Rows, each with the group of its hidden value:
[ 128  131   56   16  358  111 -139   95  -25 -235  366 -237  -92  252
 -152   37  -98 -122  152   49   65  431  -37 -150  -27  -80 -226 -115
 -115 -125 -127  -62  251    8   -6 -225   94 -130  209 -214 -277  -31
  -55 -204 -147 -151   85 -279   -7  -53 -230  -75 -221] : P
[ 208 -162   56 -211 -153   29  128  -27   31  152   22 -103 -126   11
   64 -118  -63  251  206  -92  195  -60  -52  -27  185  242  154   87
  -44   68  -78 -200   -7  -13  -71  -14  -95  -27   43  189   63 -246
 -174   72  134 -116  232   75 -125   24 -197   53   20] : U
[ 339 -178   53   13   60  179   20  131    0 -103   89   84 -182  322
  -38  129  -69  169   61   41   87  135 -214  -83 -144  -36   68   24
  -48  -17 -231   29  226  -12   30 -333  105   50   91   27   22  -76
 -147  -53   35 -119  204    8  -30   68  -50   -1  -78] : P
[ 358  -39  -37  -75  -85  122   37 -185 -234 -316  -40  208   52  261
   69  -82  -73  101  -91  149 -158  179 -168  127 -265  -54  -54  151
  427  -34 -105  113   22  -27   62   93  -99  -26  231  -91  -58  126
  195 -224  -28  274   64   91   96  136   -6  154 -115] : V
[-189 -265  -69   48 -320  175  132  238  276  189 -247   61   52 -135
   -7   13  182   98   21  117  251 -303 -152  285 -292   78  136  210
  107 -209  212  125  -59   68 -132  102  151   53 -244  265  155   -8
    6   94  158  216  198  194  282  128  224 -130   93] : V
[ 126  -88  -20  187  -12   25  -79   28 -144 -418   18  223  -86    7
  -76  242 -156  103   -8  114 -133  120   16  232 -474   15 -148  195
  293 -160  211  290  193  -39 -172  187   76   19  186 -273 -196  176
  158   40  -20  335   31  -97  376   57   -3    6 -179] : Y
[ 160   89  -26 -126 -122  -44 -104    4 -104 -137 -101   43  -98   37
  115    5  -67  149  229  -22  -65  -10 -136   88   19   32   75  159
  201    7  127  212   29 -239 -127  156 -124  136   82 -248  -93   87
  -79  -12 -116  147   -8  -64  127  169  -84   78  -42] : Y
[ -75  349  152  166  -89  -81 -231  -34   35  -46   60 -192   21  -28
  200 -226  -57   61  215  -52   63   15   95 -109   16  -42   18   17
  -99  -32  192  -66 -138 -216 -148  170  -36  -16  -18 -342  -86   12
  -83   37 -111   45 -190  -27  -78   42 -237  161   72] : Y
[  70 -128   15   33   44   16 -180   91 -169 -209  115   23   31  -81
   50   38   79 -160  170  -93  122  -42  -52   90    4  126   58   88
   43   77  102   89   51  -79  -65  220  -72   -7   59 -104  -48  160
   47  142   -9  182   -9  -50  231   80 -181  -42 -128] : S
[ 185  -79  144 -143 -268  -62  149  -27   -6   83  -68   59 -220   78
   -7  -29 -103  176  188   -4  162  -81 -182  199 -124  186  268  243
   24   40  -12  143   -2 -197  -85   82 -219   46 -357  -88  -74 -114
 -149   37  143  111  101  143  -85   81   30  -40 -101] : P
[ 184  -23   64 -165   68   22 -259 -155  -97 -186   48  -57  -27   93
  -20 -101  103 -160   69  178   95  121  -75  -21   14  -39 -118  120
  134   -2   12  111   32  -75  149  -64 -149  -51  216 -141 -112   87
  -70 -141 -182  -39  -48  -13   75   49 -142   71 -275] : X
[  41   74 -155   71 -234 -100  -79  163   42  -99 -158  222  -61    0
    8  142 -121  129  164   61  -60  -61 -153  113  -16    0   70  139
  215  -74   82  234    7  -71 -226   54  -39  103  -42  -42   49   33
   39   12  -12  106   52 -109   59   83   65   20   97] : X
[ 140 -126 -127   28 -142  -30  -10    4 -147 -187   10  220   35  -46
  148  -51  -71 -142    3  -33   -2  -89  -95  251   44  240   72  137
  264  119  -13   -5  -55    9  -44  335 -180  -75  -48   81   60  139
  223   15   98  320   60   56   85   21 -112   70 -107] : Y
[ 200  179   42   -3 -212 -108   98  267  144   34   97  -95   41  153
   42  -69 -154   94  340   34  206  -33 -260  -92   40   36  281   69
   -2  181  -56   16  -98 -147 -236  -13 -103   24 -249  -80   65  -83
 -100  144    9   -6  155  -52 -171   88   -9  -49   50] : V
[ 200  -68 -114 -136 -259 -101   34 -165 -112 -165  -54  197 -140  -35
  -38   21 -207  218   71   10 -105   -9  -20  155  214  119   39  210
  225  -27 -105  208  -23 -105 -165  313 -271   26   87  174   81   41
   61 -172   15  232  173 -210   -9   93  -14   88   14] : X
[ -57   -4 -181  109 -266 -155 -270  425   -3  -73 -147  378   98  -98
  -13  170  -16    1  271 -164   93 -288 -241   31  306   33  218   82
  150   24   12  247  -37  -26 -309   90 -161  199  -64  160  317   65
   16   90   38   47   78 -208    2  133   11 -176  292] : P
[   0 -164  273   46 -205  -38    1  238   58   68  -12  191  160  -74
 -171 -111   81  -40  185 -337  512 -289  -36    7  195  203  224   79
  -94  -27 -192  146  125 -181  -95  142  -95  -29 -339  141  203 -174
    8  -75  122   12  159  -82  -57  101 -170 -380  126] : V
[  74 -142   58   -4 -108  118  -12  201   33  -90   91  -16   65   56
  -29  -57    1   42   71   28  208  -89 -159  103  -79   59  104  128
   91   11   -4   61  -38   17 -135  166 -126   34   23  141  148   42
  -47  -25   28  198  221  -61  103  117   19 -157  -45] : G
[ 116 -306 -144 -137 -140   80   27    5   67  148 -117  140 -124  -73
  136 -104   12  113  -33  -35  112 -179  -83   27  337  171  132   84
  -18   61 -193 -202  -62   92    6   37  -47   51   16  472  235  -61
 -100   27  121  -30  170  115  -53    0  -95  137   53] : G
[ 330  -36   70 -136  -71   67   29 -182 -167  -88  -68  177  -39  239
  101 -130  -81   68  -13  135  -55  132 -253  119 -303   54   34  172
  328   59  -28 -129  -49   13  127  -16 -140   61   69 -139 -147   -9
  -20  -57   93  139  -30  352  -74   52  -86  134 -229] : G
[-240  155 -326 -201  151   24 -424   83  239  127 -111   12  104 -163
  -12  -36  225 -233  110  278   11   -4 -242 -313  362 -429  -78    3
  -49 -162   69   -1 -184   10  -63 -125  184  314  158  198  -20  331
 -311    1 -328 -128 -249  -19  179  157   45   86   32] : Y
[ 115  -14  -28  124  -17   89   19  -68  -42  -74 -126    0 -139   23
  298 -115  -68  161  -18  -10 -105   72   79  118 -200  126  -65   50
   94  -30  118 -200   56  -29   19   60  179  -59   63 -216 -171  -30
  100  113   48   93  -60  204  111  -68 -207  325  -61] : C
[ 130 -158 -227 -154  -56   15  -34  207    0  -53   92   55   27  -25
  -58   68 -118  157  129   92   42   12 -171  -61  191   62   42   59
  175   44  -50 -155  -83  265 -268  -15 -104   62  337  379  169  -65
  -80  118   54  -52  275 -121   26   11  -27  -28   75] : X
[ -72  184  -59 -153  -43  -36 -259 -156 -108  -51 -175   34  100  -97
  136 -320   22    7   41  -67  -69   38   57   19  306   15 -175   47
  265 -117   61 -126 -117  -29   -5  237 -165   21  264  -48  -54   -3
   59 -248 -137   48 -134  -41  -18   13 -257  138   48] : X
[ 110 -189   -2   92  -76  -10 -109  183  -68 -110  252  138   55   45
 -207  160  -43  -10  172 -106  252   -1  -54 -102  172  137   71  -31
  -46  -36 -202   -9   92  186 -163 -157 -107 -150  153  326  245 -193
   38  -23  170 -172  261 -199 -139   -8 -151 -199  149] : X
[-117  343  107  263   85  -41 -239  -11  -74 -224  122  -74  180   -8
  -21 -151 -114   26  133 -109  -23  256  215 -113  -69  -48 -288  -92
   88 -228  131 -166   36   24 -152  117   89 -140  270 -310 -192  -94
  194 -132  -56    6 -119 -189  -42  -80 -345   31  100] : C
[ -10  -44   92   13   29  120  -71  -18  -30  -41   -3  -15  -20   32
   57  -98  173 -164   51  -57  178   -7  -49   83  -73    9   50   55
  -78 -111  -26  142  109 -203   89   59   74  -64 -211 -154 -123   93
   24 -109  -52  109  -91   79  163  106  -98  -15  -89] : C
[ 193  154 -119 -197  143 -230 -132  -22 -222 -337  470  -28   19   83
 -318   70 -237 -302  233  114   46  372 -108  -73  321   49  -79   11
  115   68 -237   91   14   71 -197   69 -396 -220  118   26 -165   28
  105 -186  -93  -29  107 -437 -148  -70 -132 -157 -205] : G
[  23  183    0  118 -102   38  -70   33  109    4 -184  121   86   69
  128  -78    4   11  134   43  -32   -1 -186   23 -193  -99    0   89
  164  -76  135  -12  -39 -151    9   83  165  178  -94 -212 -107  124
    5   -5  -23  189 -126  174   43  131  -77   91  -27] : C
[  51  131  114   68  -23  -64   22  235   78  -32  239 -168  -27   68
 -116  -21 -164  130  286 -149  254   98   39 -157  163   85   76  -65
 -189  -51 -130  -16  120  -80 -279  -70   -7 -145  -70  -50   -8 -251
  -52  -20   -1 -178  187 -297 -139  -27 -185 -148  134] : U
[ 225 -112  -80    5   31   76   28   55  -30  -60  257  -42  -23  113
   34  -56 -150  186   17   44   83  149   -7 -235  133   30   45  -77
  -84   49 -247 -339  -39  241 -163 -185   22 -141  276  307  136 -172
  -41   89   95 -197  205  -26 -151  -79 -160  142  124] : U
[-172   69 -317  -48 -155  -98 -230  207  247  176 -238  236  133 -154
    9  -76   48  -96   61  158   62 -157 -215 -119  386 -139   28   42
  124  -54  -42 -116 -231  166 -139  -59   11  179  -23  391  217   51
  -71   23  -50 -113  -45   14  -83   -2   56   41  184] : G
[  24  130   92 -216   44  -15  -12 -165  -29  -20  246 -363  -89   57
  -31 -271    2  -85   62  197  198  226   45  -40   34  -14   16   51
 -126  -55  -70  -25 -103  -53  -68  -13 -196 -276 -103 -113 -217  -89
  -83 -118 -128  -93  -33  -35  -46  -55  -44   70 -142] : Y
[  50  128  271  134  265  226  -93  288   87   88  239 -311   13  266
   76  -81  151 -113  328 -244  343  133 -161 -251  -41  -42  120 -193
 -397   -9  -99 -158  218 -213   76 -285  277    7 -145 -305 -138 -113
 -225    6  -48 -211  -24   23  -57  104 -321 -145  -31] : S
[ 316  318  -19  129  -70 -180 -116  120 -172 -355  193  131  112  256
   33    0 -233  -76  254  -33  -42  185 -172 -114   96  -36   82  -15
  188  156 -175  149   23 -168 -164   32 -184  -86    3 -285  -11   62
  191  -83  -98   63    7 -245 -180   64 -155   34   30] : V
[ 175   10   87 -161 -211  -93   71  -35  -32  -20   58  -26  -42   32
  -77 -139 -182  245  157   -8  139   23  -24    3  139  132   99  134
   99   18 -104  -13  -70  -31 -201  124 -272  -54   36   99   52 -202
  -64  -73   48   -2  196 -116 -158   16  -84  -33   39] : X
[ 216 -188 -183 -136 -151  -51  -63   10 -213  -87 -167  355  -48   49
  140  -13  117 -166   -5  -10   59 -119 -216  122  189   96  241  107
  170  111 -236  200   25  -75   59  -62 -159  -76 -213   79   87   69
  155   -3   22    2  -59  152   49   58   13  119   30] : C
[ 187 -139   36 -162  169  238  111  -14   15   50   53 -128 -148  188
   55  -12  131 -121  120   33  127  141 -246   75 -155   41   68   50
  -78  -14  -77  -21  179 -152  194 -103  170   35 -155 -114 -253   69
 -129  -44   -8   64   34  191  154  120  -96    7 -296] : S
[  79  132   65   62  -18   -8 -144  -60  -85  -86 -110   91 -167  162
   93  -16   10  -75  112  -32  -13  119  -76  128 -125   45  -33   53
   65 -118   19  131  164 -190  118 -129    2  -57 -157 -383 -226  -41
   45 -164  -27  -29 -152   86  -40    3 -153   95 -108] : P
[ 180 -175  210  -12  130  201  -13  -28 -152  -64  221    6  -67  182
  -41   43  160 -153  146 -177  254   64 -166  -25  -95   31  182    9
 -238  -30 -203  128  215 -234  135  -48   58  -18 -187  -94 -101   72
 -101  -91   54   74   -4   87   78  197 -169 -135 -132] : S
[-164  165 -276 -274  139  -43 -402  -76  189  126 -296   57   21 -189
   25 -188  151  -88   44  140  -50   43  -25 -293  582 -290 -244  -13
   42 -200  -33  -85  -57  -32   46 -125  157  221  271  146  -75  122
 -205 -173 -358 -271 -234  -92   70   20 -152  203   42] : Y
[ 147 -126   66  -34 -169   54   12  -83  -19  -37 -266  228  -41   45
  -26  -25   -2  265   -6   52   28   -4  -29   87 -255   24  -54  175
  253 -180   47   67  109  -17    9  -79   86   48  104  -64  -69 -131
   24  -46   63    8   39  174   94   45  -51   66    3] : V
[ -31  310  -55  -86  126   -3 -202  -44  111    7  170  -88   33   96
 -116   58   79 -279  338   76   54  185 -265 -225  165 -276    7  -21
 -162 -139  -41  174   18 -280    5  -54  104  148 -131 -145 -207  256
 -195 -189 -203   19 -164 -128  -17  241  -82  -59  -85] : V
[   7  -63    8  -24  -83  224  203 -248  152  201 -131  -68 -158   17
  198 -210  -50  188  -69   30  -49   49   -2  185 -178  137  -78  100
   30 -174   64 -341  -40   -4  121  172  183   35  -52   97 -143  -54
  -58 -125  160  217   43  325   -8   16 -146  229 -118] : X
[ -91  -92 -423 -107 -197  -67 -127  293  171  143 -298  257  -15 -145
  124   19   92 -106   63   72   56 -252 -238   53  465   20  154   57
  126   15  -98   65  -98   75 -128  -60   -9   97 -149  386  255   57
   12   46  -48  -90   46  -25   53   20  105   72  187] : X
[ 327 -122   65 -112  -67  241  180  -90  -66   19 -214   41 -137  269
  299 -202   59  151  -10  -89    5   14 -173  161 -123  124  104   83
  138   28 -146  -43  149 -217  237  -20   90   17  -93 -145  -79  -39
   26 -158   26  122   67  281   47  125 -140  204 -111] : C
[ 106  -70 -126 -210 -195    2   69    6  -54   89 -169   51  -82   44
  145 -173  -62  167   27  106   -4   -2 -162  183  -15  167   87  140
  272   22   24 -205 -150  172  -77  -16 -197  -33   16  108   -7 -179
    5   41  136  -16   97  230  -83  -67    1  141   11] : P
[ 160 -228  -53  -29  -78  232  -80   31   34   -3 -116   11  -53   78
  274   -4  189  -48   60  117   57 -154 -260  163 -230   71   96  158
  138   67  190  -11  -21  -49  156    6   86  129   78   -5   50  193
 -113  124   22  191   38  324  238  181  -48  152 -194] : Y
[  51  245   26  144  -74  -25 -133  -86  -33 -149 -190   94   82   38
  163 -185  -87   90   79  -62 -129  103   62   46  -64   11 -197   42
  275 -112  123  -81   29 -113   15  161   79   11  149 -305 -147   -4
  185 -138  -62  129 -115   11   -6    0 -267  189    5] : C
[ 348 -404 -183 -265 -142   45   97  320  117   94 -142  310  -37   85
    7  -11   44  -17   58  -92  297 -280 -342  -53  581  152  303   73
   45  237 -509   77  116  -40   26 -131  -90  107 -142  569  409  -41
  -89  -51    3 -131  362  -76  -49  104   -3 -107   34] : Y
[ 208  -11  -13 -289   -7  -32  -69 -192  -91  -24  119  -74  -29   86
  -51  -80   89 -236  249   13  148  105 -155  -17  288  113   25   67
   36   42 -142   62   41 -134  150  -30 -196 -118  -15   25  -95    5
  -25 -196  -45  -64   51  -37  -99   89 -202    6 -186] : V
[ 152  -49   26  186    0   35  -90  331   68  -95  198  176  -24  156
  -83  207  -56 -129  276 -250  220  -74 -236 -100  255   50  191  -52
 -197   51 -278  182  224 -203  -76  -31   43   96 -187  108  194   73
  -68  -99   28   32  182 -269  -89  169 -158 -237   45] : G
[ 110   55  -88  -98 -200  -96  104  175  -16  108 -121   61 -116   95
   81   50  -24  -60  372 -227  131  -45 -195  206  207  355  167   17
  120   12  -51   77  184 -145  -21 -115  -83 -139 -311 -127  -63 -269
  120  -86  132 -126  136  -10 -145    9 -186  -72   53] : U
[-102  209  142   67   20  -81 -271   11   82   36   39  -47   32  -37
    2 -115   96 -291  268 -138  229  -22  -32  -62  208   39  -14   -2
 -141  -62   37   44   52 -254   75   51  -13   -6 -211 -222 -114   26
  -77 -133  -93  -43 -174  -54  -93   53 -291  -81  -92] : X
[  83   41   -3 -234   67  -92 -197 -106  -12   47  -88    8 -182  -19
   12  -51   84 -204  228  -52  115   41  -85   -7  330   98  -20   66
  -38  -12  -53   93  147 -241  155  -86  -66   18 -114 -169 -213  -11
 -140 -129 -138 -165 -127  -16  -25   19 -251   45 -212] : X
